Here is a tiny trained network, its code and every weight. The questions are about switching its units off for an input and a class, where a switched-off unit gives its printed mean instead of its output.

import numpy as np


def w(rows, s, z=0):
    codes = np.array(rows[::2]) - 128.0
    scale = np.full(codes.shape[1], s)
    scale[-1] = z or s
    return codes * scale


def norm(h):
    return h / np.sqrt((h * h).mean(-1, keepdims=True) + 1e-5)


def f(y):
    return np.maximum(y, 0)


def log_softmax(a):
    a = a - a.max(-1, keepdims=True)
    return a - np.log(np.exp(a).sum(-1, keepdims=True))


def net(x, mask):
    res = np.array(x, float).reshape(1, 7) / 4 @ E
    u = 0
    for l in range(2):
        y = f(norm(res) @ A[l][:, :-1].T + A[l][:, -1])
        res = res + np.where(mask[u : u + 3], y, B[l][:, -1]) @ B[l][:, :-1]
        u += 3
    return log_softmax(norm(res)[-1] @ U[:, :-1].T + U[:, -1])


A, B = {}, {}
E = w([
[116,135,122,144,74,128,11,168],'x0',
[111,2,151,138,176,100,101,86],'x1',
[128,122,130,133,119,115,128,129],'x2',
[126,157,87,119,112,86,99,23],'x3',
[196,87,120,181,90,105,162,141],'x4',
[89,158,166,236,137,157,148,101],'x5',
[133,119,116,102,123,230,129,95],'x6',
],0.0065)
A[0] = w([
[123,123,122,163,63,143,1,156,2],'L0N0',
[79,151,202,213,112,171,135,84,3],'L0N1',
[146,113,60,152,87,150,110,68,75],'L0N2',
],0.0097,0.0049)
B[0] = w([
[167,120,159,125,190,150,253,92,254],'L0N0',
[182,99,202,38,68,94,99,153,223],'L0N1',
[84,199,140,148,160,124,70,104,196],'L0N2',
],0.013,0.0039)
A[1] = w([
[81,41,131,153,100,220,146,255,2],'L1N0',
[216,88,35,31,129,182,83,139,15],'L1N1',
[92,6,149,175,150,149,62,97,4],'L1N2',
],0.0069,0.0022)
B[1] = w([
[23,157,158,201,169,105,71,45,253],'L1N0',
[184,93,173,142,113,148,70,128,223],'L1N1',
[151,179,2,99,138,213,84,253,249],'L1N2',
],0.014,0.0024)
U = w([
[158,88,129,83,183,166,251,106,137],'0',
[186,77,195,67,72,106,80,159,5],'1',
[146,145,135,118,163,118,129,154,238],'2',
[128,182,64,131,91,187,151,201,162],'3',
[57,143,122,156,135,100,104,85,42],'4',
[156,127,132,114,146,140,146,144,148],'5',
],0.012,0.0028)

Each question gives the input, the list of numbers given to net, and the class t.
The units are the neurons (one row each of A and B). Each row of codes is followed by its name. A weight is (code - 128) times the scale printed after its matrix; where a second scale follows, it is the last column's (A, B and U).
mask holds one flag per neuron, layer by layer. A switched-off neuron (its flag False) gives its mean, the last column of its row in B, instead of its output. The means were averaged over made-up inputs and are rounded, as every weight is.
A unit's drop is (log p(t) with every unit on - log p(t) with that unit switched off) / (log p(t) with every unit on - log p(t) with every unit switched off).
The circuit of an input: a set's keep is (log p(t) with only the set's units on - log p(t) with every unit switched off) / (log p(t) with every unit on - log p(t) with every unit switched off). Starting from all 6 units, units are removed one at a time, each time the one whose removal leaves the highest keep (on an exact tie, the one counted first), for as long as the keep stays at least 0.8.
circuit, biggest first: the units of the circuit, biggest drop first
top k neurons: the k neurons with the biggest drops, biggest first
top k neurons in layer l: the k neurons of layer l with the biggest drops, biggest first
input [-7,-7,-3,2,-7,-8,0], class 1: top neuron => L0N0
input [3,8,5,6,8,-6,-4], class 3: circuit, biggest first => L1N2, L0N1
input [1,7,-4,-6,-7,6,6], class 3: top 3 neurons => L1N2, L0N0, L1N1
input [8,7,-5,5,-7,8,6], class 0: top 2 neurons => L0N0, L1N0
input [-2,-3,2,2,-3,-8,6], class 1: top 3 neurons => L1N1, L0N0, L1N2
input [-5,-3,-8,6,6,5,6], class 2: top 2 neurons => L0N2, L0N0
input [-3,-7,-4,0,-7,-7,1], class 1: top 2 neurons => L1N1, L0N0
input [4,-5,7,-7,1,2,-5], class 4: top 2 neurons in layer 1 => L1N0, L1N2
input [-4,7,8,-4,-7,-3,8], class 2: circuit, biggest first => L0N0, L1N2
input [-5,4,5,-1,-7,8,4], class 1: top 2 neurons in layer 0 => L0N1, L0N0
input [-4,-2,8,-8,-1,5,-5], class 4: circuit, biggest first => L1N0, L0N0
input [1,-2,0,-8,-1,-7,-6], class 4: circuit, biggest first => L1N0, L0N1, L0N0
input [0,-7,6,-8,7,-6,1], class 4: top 2 neurons in layer 0 => L0N1, L0N0
input [4,4,-2,1,1,5,2], class 1: circuit, biggest first => L0N1
input [-5,-2,2,8,-3,-8,7], class 1: top 3 neurons => L1N1, L0N0, L1N0
input [7,1,-7,-2,3,-7,-2], class 0: top 2 neurons => L0N0, L0N1
input [-3,4,0,-4,-1,-1,3], class 3: top 3 neurons => L1N2, L0N0, L0N1
input [-6,-4,4,3,3,8,-1], class 1: top 2 neurons => L0N1, L0N0
input [-5,1,-4,7,1,-1,-2], class 4: top 2 neurons in layer 0 => L0N0, L0N2
input [-1,7,0,3,4,7,-6], class 1: top neuron in layer 0 => L0N1
input [7,-7,-3,-6,3,2,3], class 0: top 2 neurons => L0N0, L1N2
input [5,8,8,8,-4,3,4], class 3: top 2 neurons in layer 1 => L1N2, L1N0
input [-2,0,-6,7,-1,-2,3], class 4: top 2 neurons in layer 0 => L0N2, L0N0
input [-3,-4,-5,-3,4,-5,1], class 1: top 2 neurons in layer 1 => L1N1, L1N2
input [8,8,6,-3,4,5,-7], class 0: top 2 neurons in layer 0 => L0N0, L0N2
input [5,-6,5,-8,0,6,6], class 4: top 2 neurons => L1N0, L1N2
